Here is a tiny trained network, its code and every weight. The questions are about switching its units off for an input and a class, where a switched-off unit gives its printed mean instead of its output.

import numpy as np


def w(rows, s, z=0):
    codes = np.array(rows[::2]) - 128.0
    scale = np.full(codes.shape[1], s)
    scale[-1] = z or s
    return codes * scale


def norm(h):
    return h / np.sqrt((h * h).mean(-1, keepdims=True) + 1e-5)


def f(y):
    return y / 2 * (1 + np.tanh(0.7978845608 * (y + 0.044715 * y**3)))


def log_softmax(a):
    a = a - a.max(-1, keepdims=True)
    return a - np.log(np.exp(a).sum(-1, keepdims=True))


def net(x, mask):
    res = np.array(x, float).reshape(1, 4) / 4 @ E
    u = 0
    for l in range(2):
        y = f(norm(res) @ A[l][:, :-1].T + A[l][:, -1])
        res = res + np.where(mask[u : u + 12], y, B[l][:, -1]) @ B[l][:, :-1]
        u += 12
    return log_softmax(norm(res)[-1] @ U[:, :-1].T + U[:, -1])


A, B = {}, {}
E = w([
[142,143,3],'x0',
[111,207,112],'x1',
[53,181,181],'x2',
[72,211,176],'x3',
],0.0064)
A[0] = w([
[75,139,112,124],'L0N0',
[123,156,130,121],'L0N1',
[168,65,106,172],'L0N2',
[125,73,199,54],'L0N3',
[105,99,179,158],'L0N4',
[162,204,151,253],'L0N5',
[163,81,83,227],'L0N6',
[99,147,130,62],'L0N7',
[94,93,59,125],'L0N8',
[192,159,146,189],'L0N9',
[130,167,122,121],'L0N10',
[2,131,158,65],'L0N11',
],0.014,0.005)
B[0] = w([
[59,173,145,144],'L0N0',
[118,117,118,132],'L0N1',
[152,171,116,233],'L0N2',
[129,212,186,184],'L0N3',
[186,152,168,186],'L0N4',
[74,1,138,213],'L0N5',
[159,181,72,254],'L0N6',
[38,154,189,122],'L0N7',
[216,168,108,181],'L0N8',
[98,24,132,166],'L0N9',
[63,96,157,138],'L0N10',
[85,180,134,194],'L0N11',
],0.0079,0.0067)
A[1] = w([
[243,189,209,193],'L1N0',
[70,166,75,203],'L1N1',
[106,111,19,227],'L1N2',
[103,7,92,254],'L1N3',
[183,177,155,187],'L1N4',
[169,101,6,157],'L1N5',
[177,149,167,144],'L1N6',
[108,107,69,129],'L1N7',
[129,107,193,166],'L1N8',
[110,110,135,30],'L1N9',
[238,54,239,118],'L1N10',
[92,19,85,126],'L1N11',
],0.011,0.0034)
B[1] = w([
[63,36,1,253],'L1N0',
[100,151,176,178],'L1N1',
[165,173,177,223],'L1N2',
[209,93,218,174],'L1N3',
[79,86,116,193],'L1N4',
[154,188,170,255],'L1N5',
[67,106,76,164],'L1N6',
[111,159,169,149],'L1N7',
[189,79,69,166],'L1N8',
[132,174,144,112],'L1N9',
[94,72,94,203],'L1N10',
[208,83,198,147],'L1N11',
],0.0091,0.0067)
U = w([
[158,176,74,159],'0',
[162,213,179,92],'1',
[254,164,96,110],'2',
[48,165,198,220],'3',
[75,47,77,209],'4',
[180,111,200,1],'5',
[108,23,167,152],'6',
[192,76,215,83],'7',
],0.015,0.0073)

Each question gives the input, the list of numbers given to net, and the class t.
The units are the neurons (one row each of A and B). Each row of codes is followed by its name. A weight is (code - 128) times the scale printed after its matrix; where a second scale follows, it is the last column's (A, B and U).
mask holds one flag per neuron, layer by layer. A switched-off neuron (its flag False) gives its mean, the last column of its row in B, instead of its output. The means were averaged over made-up inputs and are rounded, as every weight is.
A unit's drop is (log p(t) with every unit on - log p(t) with that unit switched off) / (log p(t) with every unit on - log p(t) with every unit switched off).
The circuit of an input: a set's keep is (log p(t) with only the set's units on - log p(t) with every unit switched off) / (log p(t) with every unit on - log p(t) with every unit switched off). Starting from the 12 units with the biggest drops (on a tie, the unit counted first), units are removed one at a time, each time the one whose removal leaves the highest keep (on an exact tie, the one counted first), for as long as the keep stays at least 0.8.
units of the circuit, in order: the units of the circuit, biggest drop first
top k neurons: the k neurons with the biggest drops, biggest first
k most important neurons of layer l: the k neurons of layer l with the biggest drops, biggest first
drop when u is switched off: that unit's drop, to one decimal
input [-3,2,-1,1], class 7: units of the circuit, in order -> (L0N5 L1N0)
input [2,-7,-7,2], class 0: 3 most important neurons of layer 0 -> (L0N5 L0N2 L0N6)
input [1,-2,0,3], class 6: units of the circuit, in order -> (L0N5)
input [-8,7,4,-3], class 4: units of the circuit, in order -> (L1N5 L1N2)
input [2,-6,-5,8], class 0: top 4 neurons -> (L0N5 L0N2 L1N3 L1N11)
input [-7,-1,-2,6], class 6: units of the circuit, in order -> (L0N5 L1N8)
input [1,-2,1,5], class 6: top 3 neurons -> (L0N5 L0N6 L0N3)
input [5,0,-3,-1], class 1: units of the circuit, in order -> (L1N5 L1N0)
input [-4,7,-8,-2], class 7: units of the circuit, in order -> (L0N9 L1N3)
input [-2,-7,-5,-8], class 2: units of the circuit, in order -> (L0N6 L0N5)
input [8,5,-8,-1], class 1: units of the circuit, in order -> (L1N5 L1N0 L1N2)
input [5,-5,3,2], class 0: top 3 neurons -> (L0N8 L0N5 L0N9)
input [-1,-6,-5,-4], class 2: units of the circuit, in order -> (L0N6 L1N5)
input [-6,3,5,-3], class 4: most important neuron of layer 0 -> (L0N4)
input [7,8,-6,1], class 1: top 2 neurons -> (L1N0 L1N5)
input [-7,4,-8,1], class 4: top 2 neurons -> (L0N3 L1N10)
input [-6,-8,-5,-5], class 4: 2 most important neurons of layer 0 -> (L0N5 L0N3)
input [0,-4,-6,5], class 0: 2 most important neurons of layer 0 -> (L0N6 L0N5)
input [6,8,-7,2], class 1: 2 most important neurons of layer 1 -> (L1N0 L1N5)
input [4,3,6,-4], class 3: most important neuron of layer 1 -> (L1N1)
input [2,-3,-2,6], class 6: drop when L0N6 is switched off -> 0.1
input [-7,2,-6,6], class 6: drop when L0N5 is switched off -> 0.4
input [4,7,-5,1], class 1: drop when L0N3 is switched off -> -0.1
